Here is a tiny trained network, its code and every weight. The questions are about switching its units off for an input and a target symbol, where a switched-off unit gives its printed mean instead of its output.

import numpy as np


def w(rows, s, z=0):
    codes = np.array(rows[::2]) - 128.0
    scale = np.full(codes.shape[1], s)
    scale[-1] = z or s
    return codes * scale


def norm(h):
    return h / np.sqrt((h * h).mean(-1, keepdims=True) + 1e-5)


def f(y):
    return y / 2 * (1 + np.tanh(0.7978845608 * (y + 0.044715 * y**3)))


def softmax(a):
    e = np.exp(a - a.max(-1, keepdims=True))
    return e / e.sum(-1, keepdims=True)


def log_softmax(a):
    a = a - a.max(-1, keepdims=True)
    return a - np.log(np.exp(a).sum(-1, keepdims=True))


def net(x, mask):
    ids = ['ΠΨΩδζημξφ'.index(c) for c in x.split()]
    T = len(ids)
    res = E[ids] + P[:T]
    r = norm(res)
    for j in range(2):
        rows = slice(3 * j, 3 * j + 3)
        q, k, v = (r @ M[0][rows].T for M in (Q, K, V))
        z = softmax(np.where(np.tri(T) > 0, q @ k.T / 3**0.5, -1e9)) @ v
        o = O[0][rows]
        res = res + np.where(mask[j], z, o[:, -1]) @ o[:, :-1]
    y = f(norm(res) @ A[0][:, :-1].T + A[0][:, -1])
    res = res + np.where(mask[2:14], y, B[0][:, -1]) @ B[0][:, :-1]
    return log_softmax(norm(res)[-1] @ U[:, :-1].T + U[:, -1])


Q, K, V, O, A, B = {}, {}, {}, {}, {}, {}
E = w([
[166,106,120,131],'Π',
[165,183,107,98],'Ψ',
[93,187,165,66],'Ω',
[114,115,142,157],'δ',
[144,108,137,144],'ζ',
[114,254,67,180],'η',
[146,178,164,145],'μ',
[117,108,137,150],'ξ',
[143,116,140,150],'φ',
],0.0069)
P = w([
[99,128,169,9],'0',
[97,111,53,105],'1',
[95,117,87,112],'2',
[103,111,111,95],'3',
[121,93,114,149],'4',
[117,84,96,145],'5',
[119,88,107,141],'6',
[133,102,112,126],'7',
],0.0014)
Q[0] = w([
[149,78,244,243],'H0',
[40,107,116,127],'H0',
[142,62,217,229],'H0',
[159,28,182,254],'H1',
[29,154,187,121],'H1',
[217,107,179,198],'H1',
],0.0062)
K[0] = w([
[162,161,255,128],'H0',
[168,88,129,104],'H0',
[180,167,205,127],'H0',
[139,106,241,171],'H1',
[110,110,128,32],'H1',
[125,81,176,210],'H1',
],0.0077)
V[0] = w([
[45,46,71,39],'H0',
[101,213,41,102],'H0',
[95,176,197,118],'H0',
[94,142,140,166],'H1',
[129,178,109,100],'H1',
[253,165,134,180],'H1',
],0.0038)
O[0] = w([
[71,99,252,133,6],'H0',
[96,128,100,200,18],'H0',
[69,163,58,59,161],'H0',
[194,87,98,140,150],'H1',
[142,163,104,38,40],'H1',
[85,1,130,72,198],'H1',
],0.0034,0.0012)
A[0] = w([
[193,96,150,148,138],'N0',
[147,180,176,182,67],'N1',
[149,98,101,92,106],'N2',
[187,234,129,66,129],'N3',
[126,172,119,126,3],'N4',
[126,113,253,131,141],'N5',
[152,190,60,124,136],'N6',
[107,111,127,98,137],'N7',
[106,152,43,121,124],'N8',
[183,147,79,96,99],'N9',
[186,86,129,104,181],'N10',
[92,200,199,7,88],'N11',
],0.0048,0.0022)
B[0] = w([
[96,175,106,190,205],'N0',
[148,150,87,83,118],'N1',
[98,208,164,115,136],'N2',
[159,19,45,84,252],'N3',
[189,174,151,125,76],'N4',
[221,122,108,75,195],'N5',
[192,58,176,131,221],'N6',
[118,151,138,82,123],'N7',
[212,101,219,108,179],'N8',
[95,93,152,137,166],'N9',
[47,203,136,160,227],'N10',
[55,127,100,254,195],'N11',
],0.0029,0.0016)
U = w([
[177,188,177,156,104],'Π',
[181,88,49,47,166],'Ψ',
[30,169,115,88,253],'Ω',
[82,125,125,140,23],'δ',
[113,123,124,163,55],'ζ',
[186,247,67,158,173],'η',
[158,74,160,144,120],'μ',
[106,126,90,162,25],'ξ',
[129,87,211,85,168],'φ',
],0.012,0.0039)

Each question gives the input, a string of symbols that net reads in full, and the target symbol t.
The units are the heads (3 rows each of Q, K, V and O) and the neurons (one row each of A and B). Each row of codes is followed by its name. A weight is (code - 128) times the scale printed after its matrix; where a second scale follows, it is the last column's (O, A, B and U).
mask holds one flag per unit, heads first, then neurons. A switched-off unit (its flag False) gives its mean, the last column of its rows in O or B, instead of its output. The means were averaged over made-up inputs and are rounded, as every weight is.
A unit's drop is (log p(t) with every unit on - log p(t) with that unit switched off) / (log p(t) with every unit on - log p(t) with every unit switched off).
The circuit of an input: a set's keep is (log p(t) with only the set's units on - log p(t) with every unit switched off) / (log p(t) with every unit on - log p(t) with every unit switched off). Starting from the 12 units with the biggest drops (on a tie, the unit counted first), units are removed one at a time, each time the one whose removal leaves the highest keep (on an exact tie, the one counted first), for as long as the keep stays at least 0.8.
units of the circuit, in order: the units of the circuit, biggest drop first
most important unit: the unit with the biggest drop
top k neurons: the k neurons with the biggest drops, biggest first
which heads matter: for each layer, one digit per head in row order, 1 if its drop is at least 0.15 and else 0, layers parted by /
input ζ Ω Π φ, target φ: most important unit -> H1
input μ ξ Π φ, target Ψ: which heads matter -> 10
input Π δ Π Π, target Π: units of the circuit, in order -> H0; N3; N10; N0
input φ η ξ, target Ω: units of the circuit, in order -> H0; N6; N3
input Π Π Π, target φ: units of the circuit, in order -> H1; H0
input ζ Ω Π Π, target Ω: top 2 neurons -> N10; N6
input ξ Π δ, target Π: which heads matter -> 11
input φ Ψ ξ δ, target Ω: units of the circuit, in order -> N6; N3; H0
input ξ ζ Ω η Ψ μ, target Ψ: units of the circuit, in order -> N3; H0; N10
input μ ξ μ δ, target Ψ: units of the circuit, in order -> H0; N8
input ζ Ψ ζ δ μ, target Ψ: units of the circuit, in order -> N3; H0
input μ Ψ δ, target Ψ: top 2 neurons -> N11; N8
input ζ Ψ δ, target φ: top 3 neurons -> N11; N3; N5
input ζ Π ζ, target φ: units of the circuit, in order -> H0; N3
input Ω Π δ ζ μ ζ μ ξ, target Ψ: units of the circuit, in order -> H0
input φ δ δ, target Ω: top 3 neurons -> N6; N3; N8
input δ η δ, target η: top 2 neurons -> N3; N1
input δ Ψ ξ, target η: which heads matter -> 01
input ξ η Π ξ, target Π: which heads matter -> 11
input ζ ζ ξ, target φ: which heads matter -> 10
input φ Ω ζ, target Ω: most important unit -> H0
input φ Π δ Ψ δ φ, target η: which heads matter -> 10
input ζ Π φ, target φ: which heads matter -> 11
input ζ ξ ζ, target φ: top 3 neurons -> N11; N5; N3
